Below is a small trained network, with its code and all its weights. Each question gives an input and a class and asks what happens when units are switched off, that is, made to give their printed mean instead of their output.

import numpy as np


def w(rows, s, z=0):
    codes = np.array(rows[::2]) - 128.0
    scale = np.full(codes.shape[1], s)
    scale[-1] = z or s
    return codes * scale


def f(y):
    return y / 2 * (1 + np.tanh(0.7978845608 * (y + 0.044715 * y**3)))


def log_softmax(a):
    a = a - a.max(-1, keepdims=True)
    return a - np.log(np.exp(a).sum(-1, keepdims=True))


def net(x, mask):
    res = np.array(x, float).reshape(1, 5) / 4 @ E
    y = f(res @ A[0][:, :-1].T + A[0][:, -1])
    res = res + np.where(mask, y, B[0][:, -1]) @ B[0][:, :-1]
    return log_softmax(res[-1] @ U[:, :-1].T + U[:, -1])


A, B = {}, {}
E = w([
[150,78,62,210],'x0',
[112,207,171,34],'x1',
[108,116,129,119],'x2',
[38,204,144,253],'x3',
[174,192,84,120],'x4',
],0.0076)
A[0] = w([
[177,78,45,112,172],'n1',
[106,111,77,85,66],'n2',
[133,178,156,187,254],'n3',
[129,180,192,107,65],'n4',
[99,4,87,103,243],'n5',
[74,107,51,168,159],'n6',
[55,181,117,114,145],'n7',
[129,89,141,11,167],'n8',
[59,130,218,108,204],'n9',
],0.012,0.0051)
B[0] = w([
[255,99,109,133,220],'n1',
[144,100,158,182,130],'n2',
[30,80,69,115,210],'n3',
[67,205,170,218,166],'n4',
[202,132,99,99,254],'n5',
[150,121,37,241,194],'n6',
[30,96,169,124,182],'n7',
[213,161,176,102,251],'n8',
[87,126,108,94,222],'n9',
],0.0082,0.0089)
U = w([
[184,106,102,35,255],'0',
[71,95,83,128,235],'1',
[178,169,254,100,54],'2',
[66,148,169,113,37],'3',
[198,81,89,113,5],'4',
[128,97,75,173,62],'5',
],0.011,0.0046)

Each question gives the input, the list of numbers given to net, and the class t.
The units are the neurons (one row each of A and B). Each row of codes is followed by its name. A weight is (code - 128) times the scale printed after its matrix; where a second scale follows, it is the last column's (A, B and U).
mask holds one flag per neuron, in row order. A switched-off neuron (its flag False) gives its mean, the last column of its row in B, instead of its output. The means were averaged over made-up inputs and are rounded, as every weight is.
A unit's drop is (log p(t) with every unit on - log p(t) with that unit switched off) / (log p(t) with every unit on - log p(t) with every unit switched off).
The circuit of an input: a set's keep is (log p(t) with only the set's units on - log p(t) with every unit switched off) / (log p(t) with every unit on - log p(t) with every unit switched off). Starting from all 9 units, units are removed one at a time, each time the one whose removal leaves the highest keep (on an exact tie, the one counted first), for as long as the keep stays at least 0.8.
circuit, biggest first: the units of the circuit, biggest drop first
unit that matters most: the unit with the biggest drop
k most important neurons: the k neurons with the biggest drops, biggest first
drop when u is switched off: that unit's drop, to one decimal
input [-4,5,-7,8,6], class 3: unit that matters most => n4
input [3,5,-8,4,4], class 1: circuit, biggest first => [n3; n8]
input [6,4,-6,5,0], class 1: circuit, biggest first => [n3; n1]
input [-1,2,-5,2,5], class 3: circuit, biggest first => [n1; n5]
input [7,8,-5,2,-6], class 1: 2 most important neurons => [n8; n1]
input [-3,4,-4,-3,-4], class 2: 2 most important neurons => [n8; n3]
input [-3,7,0,6,-3], class 3: circuit, biggest first => [n4; n7]
input [-4,5,0,7,8], class 3: circuit, biggest first => [n4; n7]
input [-3,1,-1,5,7], class 3: circuit, biggest first => [n1; n7]
input [5,2,-5,2,4], class 1: circuit, biggest first => [n8; n5]
input [0,3,2,-6,2], class 2: 4 most important neurons => [n8; n3; n6; n9]
input [-1,4,6,-8,-8], class 2: 4 most important neurons => [n8; n3; n6; n2]
input [-2,-7,-4,8,8], class 1: 2 most important neurons => [n3; n1]
input [-5,7,-6,6,-6], class 3: most important neuron => [n4]
input [-1,6,-8,-7,0], class 2: 2 most important neurons => [n8; n3]
input [-8,8,-7,-7,3], class 2: drop when n4 is switched off => 0.0
input [-8,3,7,-8,-6], class 2: drop when n8 is switched off => 0.5
input [-3,6,-1,-8,-5], class 2: drop when n4 is switched off => 0.1
input [-2,1,3,-2,8], class 2: drop when n5 is switched off => 0.3
input [6,5,-5,6,1], class 1: most important neuron => [n3]
